Below are the code and all the weights of a small trained network. Each question names an input and a class and asks about switching units off, where a switched-off unit gives its printed mean instead of its output.

import numpy as np


def w(rows, s, z=0):
    codes = np.array(rows[::2]) - 128.0
    scale = np.full(codes.shape[1], s)
    scale[-1] = z or s
    return codes * scale


def norm(h):
    return h / np.sqrt((h * h).mean(-1, keepdims=True) + 1e-5)


def f(y):
    return y / 2 * (1 + np.tanh(0.7978845608 * (y + 0.044715 * y**3)))


def log_softmax(a):
    a = a - a.max(-1, keepdims=True)
    return a - np.log(np.exp(a).sum(-1, keepdims=True))


def net(x, mask):
    res = np.array(x, float).reshape(1, 6) / 4 @ E
    u = 0
    for l in range(2):
        y = f(norm(res) @ A[l][:, :-1].T + A[l][:, -1])
        res = res + np.where(mask[u : u + 13], y, B[l][:, -1]) @ B[l][:, :-1]
        u += 13
    return log_softmax(norm(res)[-1] @ U[:, :-1].T + U[:, -1])


A, B = {}, {}
E = w([
[114,98,169,129,162,203,170,95,82,163,138,255],'x0',
[101,138,73,128,130,211,57,139,27,129,71,147],'x1',
[221,165,70,46,60,71,171,165,176,122,63,178],'x2',
[171,253,71,238,161,179,97,72,98,196,166,228],'x3',
[132,197,67,153,15,162,215,153,97,134,191,37],'x4',
[147,135,99,55,244,203,150,117,202,175,107,87],'x5',
],0.0051)
A[0] = w([
[161,139,94,190,145,176,120,105,92,207,88,181,45],'0.n1',
[107,68,235,78,202,158,103,75,180,153,135,213,1],'0.n2',
[136,135,101,170,122,97,164,109,135,140,180,169,53],'0.n3',
[149,154,119,88,144,3,82,113,183,123,97,169,78],'0.n4',
[180,118,132,74,57,120,212,165,182,153,114,73,42],'0.n5',
[198,126,102,180,101,61,84,109,229,136,91,148,27],'0.n6',
[130,154,156,246,57,111,157,145,97,109,204,180,25],'0.n7',
[168,140,143,214,53,129,132,107,73,177,167,177,59],'0.n8',
[53,110,151,163,179,119,48,60,110,185,148,181,96],'0.n9',
[82,78,140,129,102,153,143,85,61,120,82,59,78],'0.n10',
[79,27,165,101,88,79,56,177,118,144,114,80,80],'0.n11',
[130,120,162,187,35,131,155,110,119,145,195,193,36],'0.n12',
[95,169,102,173,149,196,128,103,131,139,176,18,16],'0.n13',
],0.0056,0.0044)
B[0] = w([
[139,218,91,39,108,184,103,119,143,128,168,165,191],'0.n1',
[103,100,162,132,241,108,255,140,122,85,88,152,239],'0.n2',
[122,122,170,100,115,115,115,171,118,112,156,139,127],'0.n3',
[199,124,119,227,125,124,134,153,122,136,175,129,224],'0.n4',
[127,130,7,71,102,70,170,80,172,85,92,111,252],'0.n5',
[200,143,118,188,138,105,89,146,143,79,139,138,170],'0.n6',
[91,142,218,129,75,87,193,32,145,99,157,164,217],'0.n7',
[88,138,167,122,72,116,120,35,116,122,127,201,213],'0.n8',
[160,107,96,65,84,147,200,127,177,111,137,121,252],'0.n9',
[125,140,153,139,112,106,76,174,159,135,155,126,168],'0.n10',
[127,98,132,105,111,198,99,169,126,77,199,150,252],'0.n11',
[96,157,146,125,83,63,142,78,92,118,181,134,181],'0.n12',
[113,122,162,193,133,173,160,56,110,158,139,30,181],'0.n13',
],0.0063,0.003)
A[1] = w([
[132,166,69,123,109,164,114,135,14,175,86,199,67],'1.n1',
[108,57,192,114,255,120,147,138,131,166,88,166,76],'1.n2',
[183,102,74,70,72,122,152,147,139,149,114,102,116],'1.n3',
[153,94,177,171,93,179,181,168,127,93,141,78,145],'1.n4',
[93,138,157,184,140,156,150,106,109,219,136,3,9],'1.n5',
[109,154,79,109,114,95,174,137,169,141,137,115,84],'1.n6',
[162,117,65,94,96,71,184,144,161,106,96,87,42],'1.n7',
[112,160,77,117,152,202,116,93,116,229,119,163,41],'1.n8',
[138,141,70,95,100,111,180,139,176,118,137,100,65],'1.n9',
[213,136,158,190,115,77,70,151,125,147,78,138,67],'1.n10',
[83,87,171,72,114,135,55,178,102,117,132,90,3],'1.n11',
[110,109,125,119,157,125,203,161,156,136,96,125,112],'1.n12',
[144,178,90,135,144,214,133,143,119,182,126,185,8],'1.n13',
],0.0079,0.0051)
B[1] = w([
[79,152,188,90,147,147,123,199,141,112,135,135,189],'1.n1',
[165,49,81,184,145,124,214,109,74,131,62,149,254],'1.n2',
[125,122,190,88,97,88,102,102,93,176,120,107,226],'1.n3',
[138,139,93,125,148,149,89,100,141,190,79,90,199],'1.n4',
[61,157,17,154,209,160,95,60,139,254,170,64,173],'1.n5',
[139,101,164,75,133,73,118,97,45,120,115,99,175],'1.n6',
[215,160,103,66,131,52,115,128,163,207,75,85,237],'1.n7',
[180,182,114,95,180,156,86,103,197,46,112,109,184],'1.n8',
[136,95,156,50,103,103,105,108,111,159,110,119,206],'1.n9',
[140,176,110,198,158,105,145,209,190,168,168,120,156],'1.n10',
[122,57,97,184,73,154,45,161,97,40,146,116,172],'1.n11',
[158,113,131,121,139,109,157,105,71,128,121,150,192],'1.n12',
[119,134,119,52,175,158,88,102,187,60,90,170,165],'1.n13',
],0.0081,0.0048)
U = w([
[185,123,122,29,73,41,118,129,126,176,86,54,194],'0',
[99,36,114,173,67,167,15,196,105,56,132,69,83],'1',
[48,169,185,93,96,166,87,245,108,103,107,153,2],'2',
[69,190,199,173,25,119,170,53,85,107,203,187,190],'3',
[65,161,62,152,168,191,86,46,131,205,163,16,134],'4',
[143,232,119,49,185,224,81,105,180,45,115,196,114],'5',
[153,45,124,159,195,151,242,118,99,95,72,177,204],'6',
[203,176,109,230,134,73,98,215,189,133,175,148,76],'7',
],0.012,0.003)

Each question gives the input, the list of numbers given to net, and the class t.
The units are the neurons (one row each of A and B). Each row of codes is followed by its name. A weight is (code - 128) times the scale printed after its matrix; where a second scale follows, it is the last column's (A, B and U).
mask holds one flag per neuron, layer by layer. A switched-off neuron (its flag False) gives its mean, the last column of its row in B, instead of its output. The means were averaged over made-up inputs and are rounded, as every weight is.
A unit's drop is (log p(t) with every unit on - log p(t) with that unit switched off) / (log p(t) with every unit on - log p(t) with every unit switched off).
The circuit of an input: a set's keep is (log p(t) with only the set's units on - log p(t) with every unit switched off) / (log p(t) with every unit on - log p(t) with every unit switched off). Starting from the 12 units with the biggest drops (on a tie, the unit counted first), units are removed one at a time, each time the one whose removal leaves the highest keep (on an exact tie, the one counted first), for as long as the keep stays at least 0.8.
circuit, biggest first: the units of the circuit, biggest drop first
most important unit: the unit with the biggest drop
top k neurons: the k neurons with the biggest drops, biggest first
top k neurons in layer l: the k neurons of layer l with the biggest drops, biggest first
drop when u is switched off: that unit's drop, to one decimal
input [2,7,-5,-3,-1,5], class 6: most important unit	1.n2
input [1,8,-4,-8,5,2], class 1: top 2 neurons in layer 0	[0.n11 0.n10]
input [-5,1,-3,-8,-7,8], class 6: top 2 neurons	[1.n2 0.n2]
input [-6,7,4,2,0,5], class 5: top 3 neurons	[0.n5 0.n9 1.n8]
input [-2,-3,-6,-7,-5,-3], class 1: top 2 neurons	[0.n11 1.n11]
input [-8,6,0,3,0,-2], class 4: top 3 neurons	[0.n13 1.n5 0.n11]
input [7,-5,6,-7,-4,3], class 6: top 2 neurons	[0.n2 1.n2]
input [-2,7,-2,5,5,-3], class 3: top 4 neurons in layer 0	[0.n7 0.n8 0.n13 0.n12]
input [4,-4,-7,8,4,6], class 5: top 2 neurons	[0.n1 1.n8]
input [-6,3,-8,-6,-5,8], class 1: top 2 neurons in layer 1	[1.n11 1.n7]
input [6,6,-8,2,2,5], class 5: top 2 neurons in layer 1	[1.n8 1.n13]
input [4,7,-3,-2,-2,-6], class 2: top 2 neurons	[1.n1 1.n2]
input [6,7,2,-6,3,-8], class 1: top 2 neurons	[1.n11 0.n10]
input [-1,-6,1,5,-8,-3], class 7: circuit, biggest first	[0.n4]
input [-4,2,6,7,-4,-3], class 7: top 3 neurons	[1.n10 0.n6 0.n4]
input [7,0,-8,-5,5,-3], class 4: top 2 neurons in layer 1	[1.n4 1.n5]
input [-8,4,-3,2,2,-7], class 3: top 2 neurons in layer 0	[0.n7 0.n8]
input [1,-7,-8,0,6,-3], class 4: top 2 neurons	[1.n5 0.n13]
input [0,-3,6,-5,-7,5], class 6: drop when 0.n9 is switched off	0.1
input [-7,-3,-5,-3,5,-1], class 4: circuit, biggest first	[1.n5]
input [0,-4,6,0,-8,1], class 6: drop when 1.n2 is switched off	0.6
input [6,5,3,-2,-4,-8], class 3: top 2 neurons in layer 0	[0.n8 0.n12]
